Here is a tiny trained network, its code and every weight. The questions are about switching its units off for an input and a target symbol, where a switched-off unit gives its printed mean instead of its output.

import numpy as np


def w(rows, s, z=0):
    codes = np.array(rows[::2]) - 128.0
    scale = np.full(codes.shape[1], s)
    scale[-1] = z or s
    return codes * scale


def f(y):
    return np.maximum(y, 0)


def softmax(a):
    e = np.exp(a - a.max(-1, keepdims=True))
    return e / e.sum(-1, keepdims=True)


def log_softmax(a):
    a = a - a.max(-1, keepdims=True)
    return a - np.log(np.exp(a).sum(-1, keepdims=True))


def net(x, mask):
    ids = ['αβγεζλσ'.index(c) for c in x.split()]
    T = len(ids)
    res = E[ids] + P[:T]
    r = res
    for j in range(2):
        rows = slice(3 * j, 3 * j + 3)
        q, k, v = (r @ M[0][rows].T for M in (Q, K, V))
        z = softmax(np.where(np.tri(T) > 0, q @ k.T / 3**0.5, -1e9)) @ v
        o = O[0][rows]
        res = res + np.where(mask[j], z, o[:, -1]) @ o[:, :-1]
    y = f(res @ A[0][:, :-1].T + A[0][:, -1])
    res = res + np.where(mask[2:26], y, B[0][:, -1]) @ B[0][:, :-1]
    return log_softmax(res[-1] @ U[:, :-1].T + U[:, -1])


Q, K, V, O, A, B = {}, {}, {}, {}, {}, {}
E = w([
[118,160,100,92],'α',
[188,136,250,114],'β',
[134,219,87,115],'γ',
[92,158,119,214],'ε',
[18,104,146,93],'ζ',
[135,98,118,70],'λ',
[87,146,124,177],'σ',
],0.019)
P = w([
[116,63,2,138],'0',
[180,97,65,161],'1',
[142,141,93,126],'2',
[113,176,109,114],'3',
[87,201,125,125],'4',
[62,207,158,144],'5',
],0.0054)
Q[0] = w([
[108,187,110,101],'H0',
[129,200,229,105],'H0',
[69,112,184,55],'H0',
[181,52,108,108],'H1',
[160,86,174,178],'H1',
[154,254,149,97],'H1',
],0.0087)
K[0] = w([
[115,99,109,31],'H0',
[93,103,106,175],'H0',
[2,100,163,141],'H0',
[113,124,41,126],'H1',
[183,152,89,129],'H1',
[53,86,198,254],'H1',
],0.0069)
V[0] = w([
[96,90,47,46],'H0',
[254,166,172,135],'H0',
[60,112,114,174],'H0',
[136,145,51,231],'H1',
[45,151,112,135],'H1',
[54,88,41,46],'H1',
],0.0099)
O[0] = w([
[162,74,109,149,253],'H0',
[78,136,169,154,32],'H0',
[170,186,104,98,143],'H0',
[174,112,82,247,140],'H1',
[160,75,128,131,166],'H1',
[122,23,110,132,182],'H1',
],0.013,0.0035)
A[0] = w([
[102,167,163,172,67],'N0',
[134,109,164,136,114],'N1',
[191,101,125,188,53],'N2',
[8,124,67,138,125],'N3',
[101,116,132,67,175],'N4',
[126,180,172,36,53],'N5',
[138,86,228,159,77],'N6',
[121,166,131,238,162],'N7',
[158,162,139,152,177],'N8',
[179,131,105,125,193],'N9',
[149,128,157,91,188],'N10',
[144,166,62,132,129],'N11',
[89,61,80,160,46],'N12',
[145,89,206,98,144],'N13',
[3,135,82,80,126],'N14',
[86,231,66,125,58],'N15',
[168,81,41,219,110],'N16',
[151,161,69,124,145],'N17',
[134,187,103,108,226],'N18',
[108,70,76,143,2],'N19',
[135,60,183,159,149],'N20',
[131,117,96,201,76],'N21',
[153,200,116,59,165],'N22',
[32,92,147,144,159],'N23',
],0.011,0.0084)
B[0] = w([
[73,55,99,134,153],'N0',
[56,173,186,111,134],'N1',
[194,191,173,108,168],'N2',
[245,122,24,120,151],'N3',
[117,94,143,205,183],'N4',
[150,88,52,6,182],'N5',
[59,181,218,124,141],'N6',
[124,15,76,137,193],'N7',
[56,101,117,115,171],'N8',
[95,94,37,162,190],'N9',
[100,121,114,200,173],'N10',
[111,117,252,116,168],'N11',
[145,213,54,121,173],'N12',
[39,90,249,149,169],'N13',
[239,134,161,142,171],'N14',
[168,202,243,134,172],'N15',
[161,186,59,32,248],'N16',
[118,101,188,85,170],'N17',
[85,74,51,191,192],'N18',
[143,219,61,221,161],'N19',
[130,155,212,49,161],'N20',
[91,97,216,53,167],'N21',
[85,113,24,142,187],'N22',
[254,98,179,154,153],'N23',
],0.0067,0.016)
U = w([
[212,157,95,137,127],'α',
[99,147,184,122,111],'β',
[117,203,142,118,52],'γ',
[67,116,105,248,106],'ε',
[72,83,100,114,148],'ζ',
[170,96,195,131,103],'λ',
[97,116,129,188,254],'σ',
],0.012,0.0063)

Each question gives the input, a string of symbols that net reads in full, and the target symbol t.
The units are the heads (3 rows each of Q, K, V and O) and the neurons (one row each of A and B). Each row of codes is followed by its name. A weight is (code - 128) times the scale printed after its matrix; where a second scale follows, it is the last column's (O, A, B and U).
mask holds one flag per unit, heads first, then neurons. A switched-off unit (its flag False) gives its mean, the last column of its rows in O or B, instead of its output. The means were averaged over made-up inputs and are rounded, as every weight is.
A unit's drop is (log p(t) with every unit on - log p(t) with that unit switched off) / (log p(t) with every unit on - log p(t) with every unit switched off).
The circuit of an input: a set's keep is (log p(t) with only the set's units on - log p(t) with every unit switched off) / (log p(t) with every unit on - log p(t) with every unit switched off). Starting from the 12 units with the biggest drops (on a tie, the unit counted first), units are removed one at a time, each time the one whose removal leaves the highest keep (on an exact tie, the one counted first), for as long as the keep stays at least 0.8.
circuit, biggest first: the units of the circuit, biggest drop first
unit that matters most: the unit with the biggest drop
top k neurons: the k neurons with the biggest drops, biggest first
heads that matter: for each layer, one digit per head in row order, 1 if its drop is at least 0.15 and else 0, layers parted by /
drop of u: that unit's drop, to one decimal
input γ α γ ε ε, target ζ: circuit, biggest first : (N7 H1 N21 N16)
input γ σ β, target σ: unit that matters most : H1
input γ β β, target ζ: circuit, biggest first : (H1 N5 N22 N18)
input λ ε ζ σ ε, target ζ: top 3 neurons : (N7 N21 N14)
input λ λ γ ε, target α: circuit, biggest first : (H1 N16 N13)
input ζ γ ε, target α: circuit, biggest first : (H1 N16)
input ε γ β λ, target ε: circuit, biggest first : (N16 N5 H0)
input λ β λ ε λ γ, target ε: heads that matter : 01
input λ β λ, target λ: heads that matter : 11
input λ β ε ε λ γ, target ε: circuit, biggest first : (N18 N16)
input α β σ λ γ λ, target σ: circuit, biggest first : (N16 N5)
input σ β λ ε λ, target ε: heads that matter : 00
input β ζ λ γ β, target ζ: heads that matter : 01
input γ ε λ, target α: unit that matters most : H1
input ζ γ γ γ γ λ, target α: heads that matter : 11
input α γ γ, target ζ: top 2 neurons : (N14 N15)
input σ λ γ β, target σ: heads that matter : 10
input λ γ γ β γ, target γ: heads that matter : 01
input γ β λ, target λ: heads that matter : 10
input α γ γ β, target β: top neuron : (N6)
input λ λ σ, target α: drop of H1 : 0.3
input γ β α α γ, target γ: drop of N14 : 0.1
input λ σ γ γ ζ, target α: drop of N22 : 0.0
input λ α σ, target α: drop of N16 : 0.1
